(in the rows, 128 means zero)
Both labels of each row
[112 135 124 119 199 128 154 133 123 116 120 151 136 128 131 140 125 149
 115 123 161 117 135 109 142 146 140 131 133 133 127 126 133 153 135 140
 132 122 130 130 140 126 111 120 130 116 118 125 126 125 152 134  86 131
 128 116 113 124 137 122 140 127 135 145 121 116 132 114 121 115 105 121
 120 140 150 140 134 138 107 132 129 116 118 121 114 139 105 154 121 125
 127 129 145 140 137 113 159 117 131 151 139 130 132 116 131 140 146 118
 132 121 120 130 129 134 130 115 128 157 141 117 121 127 149  90 129 110
  94 119 118 116 111 115 132 134 141 131 132 129 107 117 145 130 117 134
 119 148 135 125 131 117 132 136 131 122 138 149 121 132 156 122 126 124
 127 138 123 146 127 133 149 116 131 135 125 137 122 125 109 127 122 144
 135 122 149 138 119 137 112 131 123 134 132 135 114 126 135 112 133 128
 135 150 127 154 127 106 123 138 121]
Sigo + T
[126 118 142 134 184 109 117 132 120 114 134 149 126  95 114 162 145 133
 121 133 141 167 128 136 133 143 158 123 121 107 128 131 128 130 118 127
 126 134 118 104 141 103 127 119 108 125 127 145 104 122 104 119 100 136
 131 122  92 123 111 132 137 121  92 101 125 163 117 114 128 151 140 117
 125 146 113 122 144 136 151 136 128 129 115 119 128 132 148 124 103 138
 131 154 159 132 152  93 136 121 111 180 149 126 139 111 111 136 152 127
 135 111 127 116 127 141 135 119 124 121 132 141 135 128 115  87 115 114
  83 142 133 128 193 129 121 132 120 222 116 121  75 122 117 122 136 114
 165 122 129 129 139 128 154  99 130 104 148 146 134 123 122 129 163 125
  98 141 122 133 135 137 143 130 127 131 108  99 116 139 107 120 139 103
 130 134 112 134 116 113  80 120 179 129 124 153 111 135 143 124 151 133
  91 140 125 130 140 145  97 114 125]
Zumib + F
[100 131 141 139 101 124 136 118 126 130 124 124 125 152 124 124 130 136
 131 123 165 116 132 129 125 145 123 115 132 119 133 169 136 147 144 123
 125 120 103 131 137 125 133  94 134 142 128 139 130 123 129 135 134 116
 127 139 132 135 138  99 141 131 133 124 133 129 130 128 124 119 128 136
 126 120 145 122 126 138 137 120 133 132 141 134 153 124 132 136 140 125
 124 141 140 131 129 186 136 132 123 133 124 126 133 113 130 123 162 140
 132 125 128 102 123 120 110 127 122 138 134 166 115 153  95 140 133 129
 145 130 128 141 148 118 138 129 134 128 127 130 144 124 133 122 127 125
 136 128 131 124 121  76 117 140 128 125 128 105 149 137 118 118 147 132
 133 118 137 144 136 134 124 125 137 128 123 117 132 122 131 126 123 121
 141 155 122 125 134 125 114 128 159 141 118 103 144 145 121 140 129 132
 112 117 128 131 111 148 117 144 131]
Zumib + T
[165 151 124 118 206 114 150 132 138 135 127 134 154 149 124 131 126 142
 128 129 116 116 110 128 102 128 129 144 113 137 129 130 121 125 144 122
 145 137 135 117 122 151 108 113 104 114 111 131 129 104 136 131 134 129
 131 132 133 109 108 149 124 122 116 120 117 108 146 119 126  98 145 135
 114 119 128 139 130 111 118 125 111 109 114 133 114 127 119 125 123 138
 118 111 149 149 146 124 134 126 120 127 122 109 104 127 130 135 134 108
 126 119 134 145 120 128 126 129 146 132 122 113 118 133 155 119 124 126
  93 129 134 138 113 131 135 126 150 146 128 116  98 123 147 132 105 128
 137 124 127 116 118 149 118 123 144 150 131 118 118 131 146 136 125 138
 110 145 125 124 117 144 112 110 100 133 149 105 138 122 131 135 126 128
 136 117 141 134 134 126 131 132  38 118 149 127 127 116 141 113 114 125
 129 155 124 144 149  80 132 123 121]
Sigo + F
[117 135 117 138 207  99 119 126 132 132 133 128 158 170 128 146 150 127
 111 118 158 107 119 128 148 138 137 129 128 130 133 151 144 123 140 141
 143 124 137 129 120 121  96 124 135 111 129 143 124 144 127 138 129 121
 120 169 117  90 112 149 126 124 132 134 113 152 134 120 121  92 154 126
 112 140 120 124 143 127 119 144 113 117 125  98 167 132 154 137 113 126
 125 116 143 142 135 117 118 175 116 212 134 136 123 119 125 133 142 133
 120 116 145 116 128 148 129 113 134 113 128 118 131 121 179  91 129 119
 106 127 125 116 107 124 131 137 114 197 123 126 124  88 122 122 109 131
 119 147 135 131 115 151 177  95 135 122 132 106 112 131 147 125 170 119
 120 132 141 126 124 128 117 115 132 130 137 123 140 136 119 129 136 140
 130 128 107 129 116 118 110 146  47 116 165 121 135 125 133 120 115 124
 132 188 136 147 139  85 147 134 130]
pep + F
[124 101 134 169 168 145 106 133 109 129 122 122 142 135 114 153 116  94
 114 127 138 102 170 120 148 101 145 117 114 118 150 122 146 119 149 113
 116 158 127 123 103 116 167 143 118  90 143 141 107 150 109  73 146 116
 113  95  95 141 126 152 136 131 131 120 153 121 116 144 126  77 157 113
 155  75 176 129 116 116 135 145 121 166 127 128 128 114 120 111 107 143
 130 151 103 152 135 123 109 112 155 122 113 135 146 138 139 114 147 149
 143 143 109 129 122 107  67 117 129  87 112  35 124 116 139 167 140 135
 129 155 107 133 186 147 103 125 179 116 131 103 159 152 111 105 141 157
 129 143 124 124 119 211 127 149 127 110 128 178 140 119 102 138 142 110
 132  97 106 137 138 123 125 134 145 151  96 122  96 120 131 122 106 155
  96 158 108 134 147 105 128 138 191 150  84 140 125 108 103 155 114 130
 118  55 130 163 148 158 171 114 106]
vub + T
[119 115 131 133 190 141 114 139 138 139 117 118 123  89 125 145 144 142
 120 120 163  62 114 134 119 126 117 123 119 126 147 142 145 112 134 139
 128 114 143 119 121 149 100 129 139 123 100 129 108 125 139 129 126 127
 107 138 108 120 113 122 135 135 108 136  97 155 138 135 123  97 155 124
 122 105 132 122 159 124 163 154 120 130 124 112 147 122 145 114 127 130
 127 133 113 175 128 104 122 132 110 170 133 103 124 127 135 128 101 168
 128 120 120 117 121 131  97 118 140  95 133 107 126 129 135 116 138 100
 150 142 123 122 140 144 111 144 118 211 106 121 155 122 118 128 102 142
 146  99 142 144 113 141 159 114 137 125 130  96 130 110 113 114 186 129
 128 146 119 122 128 122 108 130 129 161 135 110 119 145 125 125 155  88
 139 116 118 126 141 111 105 126  59 120 127  70 145 127 122 159 107 132
 136 179 134 130 138 121 140 122 148]
vub + F
[122 138 138 148 189  88 126 128 128 125 127 142 157 187 144 135 140 168
 110 119 165  95 131 113 127 135 129 135 140 113 118 119 130 157 143 138
 126 124 130 134 132 126  92 120 128 117 111 119 135 124 126 142 136 122
 114 126 143 126 127 115 139 116 144 154 121 103 169 137 121 111 116 137
 119 176 145 131 133 124 102 137 120 123 122 124 145 133 112 145 125 121
 136 125 160 145 145 130 129 127 137 141 119 123 140 128 130 134 168 108
 121 129 103 127 124 139 142 111 120 154 125 127 128 130 147  81 105 126
 104 120 129 116 109 109 139 127 142  96 141 114 112 109 136 128 107 112
  90 152 142 119 120 127 141 116 142 135 121 115 107 151 147 114 143 126
 108 111 125 119 108 136 143 115 139 110 149 146 151 114 124 120 127 179
 137 123 130 137 116 134 140 145  69 141 145 147 127 136 130  97 125 137
 134 159 130 168 133 100 122 150 128]
pep + T
[ 59 124 132 128 158 138 156 107 111 104 122 117 100  95 134 116 115 142
 116 117 184 136 129 108 146 152 145 119 134 116 123 108 133 165 143 126
 116 101 125 126 131  83 120 123 125 126 111 134 128 127 124 140 104 137
 140 117  82 127 129 120 160 143 137 122 130 163 112 120 129 156 116 117
 137 143 142 120 135 133 134 125 132 144 129 139 141 121 111 145 105 121
 118 150 130 113 153 119 130 125 139 142 141 128 135 123 136 119 155 118
 124 130 118 120 128 139 129 122 116 142 132 146 124 112 107  76 142 113
 103 130 123 130 143 120 134 135 153 160 112 116 124 143 110 121 130 119
 164 143 126 106 122  79 135 138 118  99 164 153 123 136 137  99 150 114
 116 127 135 127 143 134 144 122 113 121 116 149 116 137 123 140 119 114
 133 132 130 141 119 122  93 123 163 125 135 157 125 135 137 130 135 150
 132 126 143 163 129 146  72 130 133]
Zumib + T
[148 129 122 130 218 114 133 132 124 116 111 123 119  79 118 146 141 123
 115 137 105 109 102 111 129 121 131 126 118 135 126 147 122 127 121 122
 144 136 140 121 128 107 104 121 123  80 115 140 108 133 131 125 108 139
 117 108  87 140 104 140 121 131 104 124 124 120 147 107 130 116 157 132
 117 115 133 120 130 123 120 137 117 110 109  98 112 126 108 129 121 128
 135 144 150 161 148 121 120 132 132 173 113 132 125 117 114 128 142 120
 123 132 140 121 134 144 122 112 144 129 139 110 125 127 167 133 120 115
  79 140  65 123 124 124 121 127 144 192 124 115 118 105 120 118 124 121
 110 141 142 141 126 175 134 112 139 128 147 153 131 135 156 136 170 134
 101 150 125 136 128 135 116  83 112 137 141 126 137 133 131 128 127 126
 144 120 119 130 127 116 111 124  41 119 140 163 115 117 119 115 136 120
 136 158 120 146 147  99 115 120 113]
Sigo + F
[169 132 133 125 209 115 127 130 129 110 125 133 166 144 108 142 141 134
 109 104 154 106 134 113 136 127 133 132 120 123 162 106 137 130 115 130
 148 122 114 130 152 140 101 120 122 104 116 111 126 143 135 135 123 129
 108 128 128 141 145 127 138 120 134 162 112  98 126 149 127  97 107 121
 110 117 155 124 148 120 101 148 122 112 106 117 125 135 107 135 123 119
 126 125 149 163 118 111 120 138 130 123 125 125 127 113 116 125 147 113
 113 117 118 127 129 132 136 115 141 138 143 118 133 143 170 117 133 148
 111 107 139 128 122 125 133 133 145  89 134 127 120 114 134 123 130 127
  92 157 132 132 116 182 152 119 129 135 131 166 124 125 138 131 123 129
 127 126 127  97 135 123 135 127 131 139 135 138 125 115 112 120 120 187
 123 123 126 125 123 132 137 130 130 126 140 142 122 112 125 110 129 123
 131 153 124 176 124 101 148 138 122]
Sigo + T
[ 43 118 127 146 146 134 138 119 119 112 123 128 109 124 112 124 126 153
 111 131 196 154 144 119 157 142 156 140 128 108 123 109 137 151 129 139
 119 106 129 118 152  99 144 124 126 126 137 135 145 131 120 128 109 134
 119 106  81 139 142 111 136 129 142 136 131 136 103 147 123 136 105 102
 122 154 143 132 128 140 151 123 131 201 121 127 130 123 126 130 102 130
 129 162 134  97 141 111 140 121 130 137 142 114 143 120 143 120 157 121
 132 123 107 115 143 134 121 120 121 146 135 157 130 127 116  78 123 127
 106 159 118 119 143 111 131 124 138 141 123 114 129 136 122 136 148 110
 148 124 122 117 145  96 154 151 115 160 146 167 135 123 120 109 143 129
 117 106 132 127 136 115 156 141 139 127 104 132 128 132 119 125 113 154
 130 128 139 137 123 122 101 122 224 152 108 168 121 143 127 120 143 143
 110 107 131 149 125 160 103 122 140]
Zumib + T
[ 95 121 125 134 157 126 129 126 121 131 125 141 115 156 143 131 138 144
 109 108 201 142 130 126 148 137 141 136 139 113 135 119 150 153 144 138
 126 115 128 111 166 153 128 124 115 119 130 137 123 123 125  97 104 127
 110 117 104 147 118  97 127 129 131 137 130 119 112 119 117 123 121 129
 118 135 153 132 140 149 138 137 130 124 141 136 129 123 129 139 130 124
 148 168 142 132 134 110  81 139 132 127 133 121 134 108 131 123 165 134
 129 105 117 101 142 127 137 111 110 133 133  97 140 126 120 104 128 131
 108 127 127 123 119 120 134 138 136 116 123 111 123 116 180 128 127 115
 138 114 138 122 121 124 152 129 116 121 157 143 128 126 125 121 136 128
 115 122 132 138 135 133 144 139 139 124 115 122 122 120 120 119 133 164
 133 122 136 135 125 131 109 131 211 135 126 150 126 145 140 134 136 139
 122 142 134 142 121 149 103 137 113]
Zumib + T
[ 73 148 123 132 251 143 127 130 129 132 122 125 123 101 145 154  94 143
 134 123  98 103 118 105 135 133 130 132 126 142 101 139 128 130 142 126
 139 139 140 142  83 125  86 125 126  92  79 135 115 164 150 127 113 131
 152 104 116 110 100 136 119 134 128 158  95 103 155 115 116 134 165 141
 116 118 129 134 127 128 148 135 117 125  98 124 120 140  77 143  84 134
 123  81 109 128 149 147 122 120 122 142 125 136 130 129 125 121 112 111
 139 110 118 156 116 117  99 122 142 146 138  79 124 115 177  84 125 101
  87  89 100 131  97 133 131 113 141 144 145 113 108  97 116 126  99 130
 138 146 123 133 109 150 127 139 135 140 127 110 116 136 158 132 108 125
 102 142 120 127 103 138 121  69 109 139 151 141 142 126 111 134 108 121
 133 135 104 142 128 125 132 114   4 101 146 130 112  90 114  86 117 125
 131 156 134 164 139  92 129 108 127]
zek + F
[108 139 162 122 212 117 125 116 114 122 127 140 129 199 112 141 122 141
 118 130 213 103 126 136 147 138 157 134 137 116 133 114 149 126 124 129
 138 105 125 116 153 150 104 116 118  47 147 133 129 106 141 112 127 119
 102 119 120 133 131  88 146 123 133 162 123  73 129 136 124  97 107 122
 123 122 164 131 154 140 144 147 113 108 164 129 137 135 112 129  88 154
 121 143 168 147 132 103  97 131 137 141 122 130 130 120 134 111 168 152
 133 133 110 105 126 120 135 105 120 144 146 158 128 125 154 110 132 132
  98 125 127 119 122 123 141 130 135  98 119 119 116  88 130 131 113 128
 128 132 137 132 121 151 166 144 126 123 148 138 139 137 128 132 129 126
 124 123 139 122 120 132 133 138 136 133 123 123 129 112 106 123 133 184
 132 120 123 129 146 126 104 127 156 138  96 117 131 124 127 121 141 132
 128 147 121 166 132 140 155 139 141]
Sigo + T
[163 128 135 121 205 117 116 111 130 108 121 140 145 214 124 134 136 140
 117 131 173 141 132 129 131 119 155 128 130 117 127 134 151 143 104 154
 133 112 118 123 149 168 130 124 125 100 113 127 129 151 151 116 122 109
  98 105 128 143 151  95 139 123 117 156 123  84 131 130 120  99 111 124
 115 131 154 126 134 127 126 132 134 112 117 129  90 137  96 146 125 127
 126 144 153 154 132 115 155 137 126 112 135 129 134 117 123 129 127 142
 122 125 121 111 133 125 134 121 121 152 123 138 125 137 172 129 122 164
  84 122 126 140 132 134 126 141 135  89 130 130 102 110 125 126 123 114
 127 154 138 129 140 164 162 131  90 132 128 150 126 133 128 119 125 138
 117 125 135 116 105 128 142 140 127 138 132 122 130 113 118 112 128 178
 106 113 136 127 112 122 132 131 122 136 115 130 119 115  95  99 142 108
 117 149 122 153 127 130 151 116 127]
Sigo + T
[167 134 140 129 178 115 116 141 144 120 123 149 244 215 126 139 144 130
 102 117 181 120 189 154 118 119 137 120 129 131 147 116 141 134 106 141
 136 122 146 118 147 175 113 126 115 110 127 115 124 126 121 114 133 130
  96 130 145 151 160 104 146 120 133 157 115  82 129 135 121  79  91 107
 138 117 162 132 112 145 125 153 120 106 126 111 113 138 121 148 126 114
 122 142 147 164 123 114 134 135 148 120 134 129 118 124 115 131 142 110
 119 144 111 100 141 129 138 109 137 139 130 142 125 131 155 141 131 152
 109 127 136 121 148 130 128 136 148  67 127 134 126 114 149 125 142 116
 101 158 133 136 125 175 166 131 127 134 111 162 132 123 132 135 122 128
 123 124 138 113 117 127 150 163 144 126 117 125 136 110  96 116 121 213
 126 131 127 123 128 140 145 148 173 138 124 119 129 121 118 100 137 127
 131 119 129 155 126 155 159 141 125]
Sigo + T
[ 93 113 156 134 192 150 141 122 136 131 123 130 152 187 136 128 116 161
 132 120 164  91 130 107 132 135 137 124 153 119 131 121 125 143 119 143
 130 102 134 138 111 145  93 128 134 112 102 102 126 148 152 117 136 138
 120 112 146 109 150  97 134 114 143 167  84  92 121 152 135 126  85 122
  98 131 166 135 135 129 129 140 128 121 125 130 131 136  56 148 108 128
 131 123 120 144 124 120 131 136 141 123 125 126 133 129 145 129 109 129
 128 118 130 124 130 132 119 112 136 145 142 141 135 128 192  95 155 126
 111 110 126 114 103 117 140 127 144  52 128 144 113 102 130 125 115 109
 115 158 138 119 117 132 163 112 114 148 129 113 112 143 136 119 109 116
 114 102 144 122 103 140 140 127 132 130 142 150 131 129 114 139 115 190
 125 117 140 142 135 139 145 120  79 128 121 106 143 112 140 104 139 124
 141 149 136 156 112 119 151 133 133]
zek + T
